Below are the code and all the weights of a small trained network. Each question names an input and a target symbol and asks about switching units off, where a switched-off unit gives its printed mean instead of its output.

import numpy as np


def w(rows, s, z=0):
    codes = np.array(rows[::2]) - 128.0
    scale = np.full(codes.shape[1], s)
    scale[-1] = z or s
    return codes * scale


def norm(h):
    return h / np.sqrt((h * h).mean(-1, keepdims=True) + 1e-5)


def f(y):
    return y / 2 * (1 + np.tanh(0.7978845608 * (y + 0.044715 * y**3)))


def softmax(a):
    e = np.exp(a - a.max(-1, keepdims=True))
    return e / e.sum(-1, keepdims=True)


def log_softmax(a):
    a = a - a.max(-1, keepdims=True)
    return a - np.log(np.exp(a).sum(-1, keepdims=True))


def net(x, mask):
    ids = ['βγεζηθλμπψ'.index(c) for c in x.split()]
    T = len(ids)
    res = E[ids] + P[:T]
    u = 0
    for l in range(3):
        r = norm(res)
        for j in range(3):
            rows = slice(2 * j, 2 * j + 2)
            q, k, v = (r @ M[l][rows].T for M in (Q, K, V))
            z = softmax(np.where(np.tri(T) > 0, q @ k.T / 2**0.5, -1e9)) @ v
            o = O[l][rows]
            res = res + np.where(mask[u + j], z, o[:, -1]) @ o[:, :-1]
        u += 3
        y = f(norm(res) @ A[l][:, :-1].T + A[l][:, -1])
        res = res + np.where(mask[u : u + 4], y, B[l][:, -1]) @ B[l][:, :-1]
        u += 4
    return log_softmax(norm(res)[-1] @ U[:, :-1].T + U[:, -1])


Q, K, V, O, A, B = {}, {}, {}, {}, {}, {}
E = w([
[158,86,152],'β',
[72,128,117],'γ',
[139,151,17],'ε',
[127,12,99],'ζ',
[145,112,104],'η',
[187,114,123],'θ',
[82,157,50],'λ',
[141,254,207],'μ',
[30,81,110],'π',
[156,136,84],'ψ',
],0.0038)
P = w([
[198,93,195],'0',
[131,15,8],'1',
[126,56,4],'2',
[113,90,24],'3',
[116,98,12],'4',
[116,106,3],'5',
[120,124,17],'6',
[126,124,21],'7',
],0.0017)
Q[0] = w([
[19,162,18],'0.h1',
[92,85,170],'0.h1',
[252,71,86],'0.h2',
[169,115,118],'0.h2',
[112,69,174],'0.h3',
[129,67,160],'0.h3',
],0.013)
K[0] = w([
[140,225,254],'0.h1',
[87,147,54],'0.h1',
[127,242,210],'0.h2',
[112,175,140],'0.h2',
[151,68,108],'0.h3',
[113,69,120],'0.h3',
],0.011)
V[0] = w([
[125,103,124],'0.h1',
[107,3,103],'0.h1',
[62,6,96],'0.h2',
[124,121,120],'0.h2',
[199,241,194],'0.h3',
[94,226,255],'0.h3',
],0.0072)
O[0] = w([
[121,124,141,133],'0.h1',
[73,90,233,151],'0.h1',
[23,203,148,169],'0.h2',
[123,129,125,133],'0.h2',
[149,253,184,58],'0.h3',
[31,217,203,3],'0.h3',
],0.0066,0.0064)
A[0] = w([
[99,161,14,158],'0.n1',
[133,151,90,115],'0.n2',
[62,228,180,199],'0.n3',
[82,255,19,1],'0.n4',
],0.009,0.00068)
B[0] = w([
[178,69,126,252],'0.n1',
[144,116,132,144],'0.n2',
[57,166,183,177],'0.n3',
[153,129,6,194],'0.n4',
],0.019,0.0026)
Q[1] = w([
[109,113,135],'1.h1',
[93,52,227],'1.h1',
[131,96,110],'1.h2',
[198,4,68],'1.h2',
[175,31,230],'1.h3',
[210,185,188],'1.h3',
],0.02)
K[1] = w([
[156,114,99],'1.h1',
[153,64,31],'1.h1',
[145,144,154],'1.h2',
[122,253,213],'1.h2',
[30,181,196],'1.h3',
[64,161,64],'1.h3',
],0.025)
V[1] = w([
[162,69,50],'1.h1',
[72,103,175],'1.h1',
[96,248,237],'1.h2',
[167,1,22],'1.h2',
[162,211,204],'1.h3',
[102,51,71],'1.h3',
],0.0044)
O[1] = w([
[59,191,178,252],'1.h1',
[173,143,73,150],'1.h1',
[160,6,158,57],'1.h2',
[105,253,95,208],'1.h2',
[128,113,212,11],'1.h3',
[128,144,43,239],'1.h3',
],0.0044,0.0019)
A[1] = w([
[94,141,140,125],'1.n1',
[88,123,136,141],'1.n2',
[123,124,130,126],'1.n3',
[70,253,147,5],'1.n4',
],0.021,0.0024)
B[1] = w([
[173,77,106,127],'1.n1',
[182,103,109,145],'1.n2',
[129,130,123,130],'1.n3',
[74,250,142,253],'1.n4',
],0.02,0.0044)
Q[2] = w([
[146,199,190],'2.h1',
[93,45,65],'2.h1',
[4,138,126],'2.h2',
[140,50,17],'2.h2',
[49,165,152],'2.h3',
[71,84,92],'2.h3',
],0.02)
K[2] = w([
[98,8,109],'2.h1',
[154,250,153],'2.h1',
[190,34,139],'2.h2',
[174,230,214],'2.h2',
[83,199,136],'2.h3',
[50,87,104],'2.h3',
],0.019)
V[2] = w([
[199,151,193],'2.h1',
[77,112,79],'2.h1',
[254,127,68],'2.h2',
[130,65,164],'2.h2',
[181,178,149],'2.h3',
[184,57,84],'2.h3',
],0.014)
O[2] = w([
[171,214,109,121],'2.h1',
[96,67,141,134],'2.h1',
[178,109,10,79],'2.h2',
[175,98,171,60],'2.h2',
[89,90,114,64],'2.h3',
[102,215,150,254],'2.h3',
],0.012,0.0097)
A[2] = w([
[97,72,48,74],'2.n1',
[114,9,142,3],'2.n2',
[239,177,160,59],'2.n3',
[168,130,204,133],'2.n4',
],0.014,0.0039)
B[2] = w([
[31,78,193,221],'2.n1',
[254,108,101,199],'2.n2',
[167,175,250,227],'2.n3',
[129,45,63,251],'2.n4',
],0.014,0.0026)
U = w([
[197,122,238,106],'β',
[47,79,249,49],'γ',
[112,107,19,189],'ε',
[127,34,137,192],'ζ',
[37,231,153,136],'η',
[208,201,165,72],'θ',
[18,58,93,73],'λ',
[125,150,94,135],'μ',
[226,65,97,254],'π',
[218,203,44,61],'ψ',
],0.014,0.0021)

Each question gives the input, a string of symbols that net reads in full, and the target symbol t.
The units are the heads (2 rows each of Q, K, V and O) and the neurons (one row each of A and B). Each row of codes is followed by its name. A weight is (code - 128) times the scale printed after its matrix; where a second scale follows, it is the last column's (O, A, B and U).
mask holds one flag per unit, layer by layer, with each layer's heads first. A switched-off unit (its flag False) gives its mean, the last column of its rows in O or B, instead of its output. The means were averaged over made-up inputs and are rounded, as every weight is.
A unit's drop is (log p(t) with every unit on - log p(t) with that unit switched off) / (log p(t) with every unit on - log p(t) with every unit switched off).
The circuit of an input: a set's keep is (log p(t) with only the set's units on - log p(t) with every unit switched off) / (log p(t) with every unit on - log p(t) with every unit switched off). Starting from the 12 units with the biggest drops (on a tie, the unit counted first), units are removed one at a time, each time the one whose removal leaves the highest keep (on an exact tie, the one counted first), for as long as the keep stays at least 0.8.
units of the circuit, in order: the units of the circuit, biggest drop first
k most important neurons: the k neurons with the biggest drops, biggest first
k most important neurons of layer l: the k neurons of layer l with the biggest drops, biggest first
heads that matter: for each layer, one digit per head in row order, 1 if its drop is at least 0.15 and else 0, layers parted by /
input β η η ζ ζ γ γ π, target β: 2 most important neurons	(2.n3; 1.n4)
input γ μ γ ψ, target θ: units of the circuit, in order	(0.h3; 0.h2; 1.n4)
input ψ λ η λ θ ε, target ψ: heads that matter	011 / 000 / 110
input π β θ λ μ λ γ, target ε: heads that matter	100 / 000 / 000
input λ ψ γ η π ψ, target λ: units of the circuit, in order	(2.h1)
input γ η γ ψ ε, target γ: heads that matter	011 / 010 / 010
input π γ γ γ, target π: units of the circuit, in order	(2.h2; 1.n4)
input θ θ η π ψ η η, target θ: units of the circuit, in order	(0.h3; 2.h1; 2.n3; 1.n4)
input ε η ζ η γ, target ε: heads that matter	001 / 000 / 010
input ψ ε η ε ψ β, target ψ: 2 most important neurons	(1.n4; 0.n4)
input μ π η ψ, target θ: 2 most important neurons	(0.n3; 2.n3)
input ψ ε η ψ β, target ψ: 2 most important neurons	(0.n4; 1.n4)
input μ η η, target β: 3 most important neurons	(2.n3; 1.n4; 0.n3)
input ζ η π ψ, target ζ: 2 most important neurons of layer 2	(2.n1; 2.n2)
input θ θ β, target θ: most important neuron	(0.n4)
input ε γ η ε ε, target ε: heads that matter	001 / 000 / 010
input ψ β λ γ ψ, target ψ: 3 most important neurons	(1.n4; 0.n4; 0.n3)
input ψ γ γ π θ η, target ψ: 2 most important neurons	(0.n4; 1.n4)
input ψ β γ π, target ψ: 2 most important neurons	(0.n4; 1.n4)
input γ ψ γ λ, target γ: most important neuron	(0.n3)
